Here is a tiny trained network, its code and every weight. The questions are about switching its units off for an input and a class, where a switched-off unit gives its printed mean instead of its output.

import numpy as np


def w(rows, s, z=0):
    codes = np.array(rows[::2]) - 128.0
    scale = np.full(codes.shape[1], s)
    scale[-1] = z or s
    return codes * scale


def f(y):
    return np.maximum(y, 0)


def log_softmax(a):
    a = a - a.max(-1, keepdims=True)
    return a - np.log(np.exp(a).sum(-1, keepdims=True))


def net(x, mask):
    res = np.array(x, float).reshape(1, 6) / 4 @ E
    y = f(res @ A[0][:, :-1].T + A[0][:, -1])
    res = res + np.where(mask, y, B[0][:, -1]) @ B[0][:, :-1]
    return log_softmax(res[-1] @ U[:, :-1].T + U[:, -1])


A, B = {}, {}
E = w([
[128,128,127],'x0',
[1,223,175],'x1',
[129,128,129],'x2',
[251,239,67],'x3',
[209,148,251],'x4',
[128,128,128],'x5',
],0.0081)
A[0] = w([
[169,133,230,74],'N1',
[124,145,167,95],'N2',
[112,89,143,97],'N3',
[55,140,7,105],'N4',
[137,146,180,125],'N5',
[163,181,108,110],'N6',
[177,42,99,35],'N7',
[151,189,110,148],'N8',
[77,172,134,123],'N9',
[115,145,114,85],'N10',
[120,139,137,99],'N11',
[90,94,162,187],'N12',
[105,90,166,91],'N13',
[146,151,134,116],'N14',
[142,155,119,127],'N15',
[63,105,15,35],'N16',
[143,205,103,106],'N17',
[121,151,159,131],'N18',
[161,113,173,88],'N19',
[127,142,159,127],'N20',
[160,80,123,64],'N21',
[139,119,209,101],'N22',
[46,217,146,1],'N23',
[117,164,136,55],'N24',
[145,182,103,143],'N25',
[62,183,123,118],'N26',
[77,62,161,99],'N27',
[78,97,163,164],'N28',
[91,114,154,77],'N29',
[94,72,151,97],'N30',
[147,147,127,116],'N31',
[134,140,123,42],'N32',
[109,142,134,64],'N33',
[160,71,109,120],'N34',
[114,173,190,121],'N35',
[134,155,103,124],'N36',
[149,199,108,109],'N37',
[100,65,188,109],'N38',
[161,176,99,96],'N39',
],0.018,0.0053)
B[0] = w([
[188,130,213,207],'N1',
[154,129,135,154],'N2',
[103,130,123,165],'N3',
[176,130,224,247],'N4',
[152,127,176,170],'N5',
[90,114,150,197],'N6',
[169,102,3,213],'N7',
[81,137,138,199],'N8',
[150,119,69,186],'N9',
[134,135,125,141],'N10',
[134,124,119,136],'N11',
[88,123,143,200],'N12',
[100,132,137,174],'N13',
[115,128,144,156],'N14',
[109,131,139,161],'N15',
[177,141,226,228],'N16',
[73,124,127,198],'N17',
[155,126,113,158],'N18',
[172,136,154,170],'N19',
[147,133,142,153],'N20',
[153,124,59,173],'N21',
[143,140,187,186],'N22',
[169,113,13,210],'N23',
[128,115,100,146],'N24',
[86,138,136,191],'N25',
[161,113,57,202],'N26',
[72,123,149,212],'N27',
[87,130,132,203],'N28',
[109,133,125,164],'N29',
[85,128,134,191],'N30',
[117,122,140,156],'N31',
[121,113,130,130],'N32',
[131,132,110,139],'N33',
[139,128,52,195],'N34',
[178,134,96,185],'N35',
[108,129,136,161],'N36',
[79,123,134,197],'N37',
[83,142,136,205],'N38',
[91,108,140,192],'N39',
],0.039,0.013)
U = w([
[69,83,137,99],'0',
[255,86,190,201],'1',
[216,76,47,253],'2',
],0.009,0.00043)

Each question gives the input, the list of numbers given to net, and the class t.
The units are the neurons (one row each of A and B). Each row of codes is followed by its name. A weight is (code - 128) times the scale printed after its matrix; where a second scale follows, it is the last column's (A, B and U).
mask holds one flag per neuron, in row order. A switched-off neuron (its flag False) gives its mean, the last column of its row in B, instead of its output. The means were averaged over made-up inputs and are rounded, as every weight is.
A unit's drop is (log p(t) with every unit on - log p(t) with that unit switched off) / (log p(t) with every unit on - log p(t) with every unit switched off).
The circuit of an input: a set's keep is (log p(t) with only the set's units on - log p(t) with every unit switched off) / (log p(t) with every unit on - log p(t) with every unit switched off). Starting from the 12 units with the biggest drops (on a tie, the unit counted first), units are removed one at a time, each time the one whose removal leaves the highest keep (on an exact tie, the one counted first), for as long as the keep stays at least 0.8.
circuit, biggest first: the units of the circuit, biggest drop first
unit that matters most: the unit with the biggest drop
top k neurons: the k neurons with the biggest drops, biggest first
drop when u is switched off: that unit's drop, to one decimal
input [-4,-5,-6,-4,-3,0], class 2: circuit, biggest first : [N7]
input [1,4,-4,-3,3,3], class 2: top 3 neurons : [N4 N16 N23]
input [-7,0,-2,5,5,0], class 0: top 2 neurons : [N4 N16]
input [2,-8,-1,4,7,0], class 2: top 4 neurons : [N7 N4 N16 N34]
input [-3,8,0,5,-8,1], class 1: top 4 neurons : [N4 N16 N7 N34]
input [0,5,3,2,5,7], class 1: top 2 neurons : [N1 N7]
input [3,-5,-3,5,0,7], class 0: top 2 neurons : [N23 N26]
input [1,1,-1,4,4,3], class 0: top 2 neurons : [N4 N16]
input [8,-5,5,2,-6,-3], class 1: top 2 neurons : [N16 N4]
input [7,5,-4,-4,0,6], class 2: top 2 neurons : [N23 N26]
input [-7,0,-4,4,4,-3], class 0: drop when N17 is switched off : 0.3
input [-2,-6,-6,5,-8,6], class 1: drop when N4 is switched off : 0.3
input [-1,-4,5,5,-7,-8], class 1: drop when N4 is switched off : 1.3
input [8,8,7,-4,5,-6], class 2: unit that matters most : N23
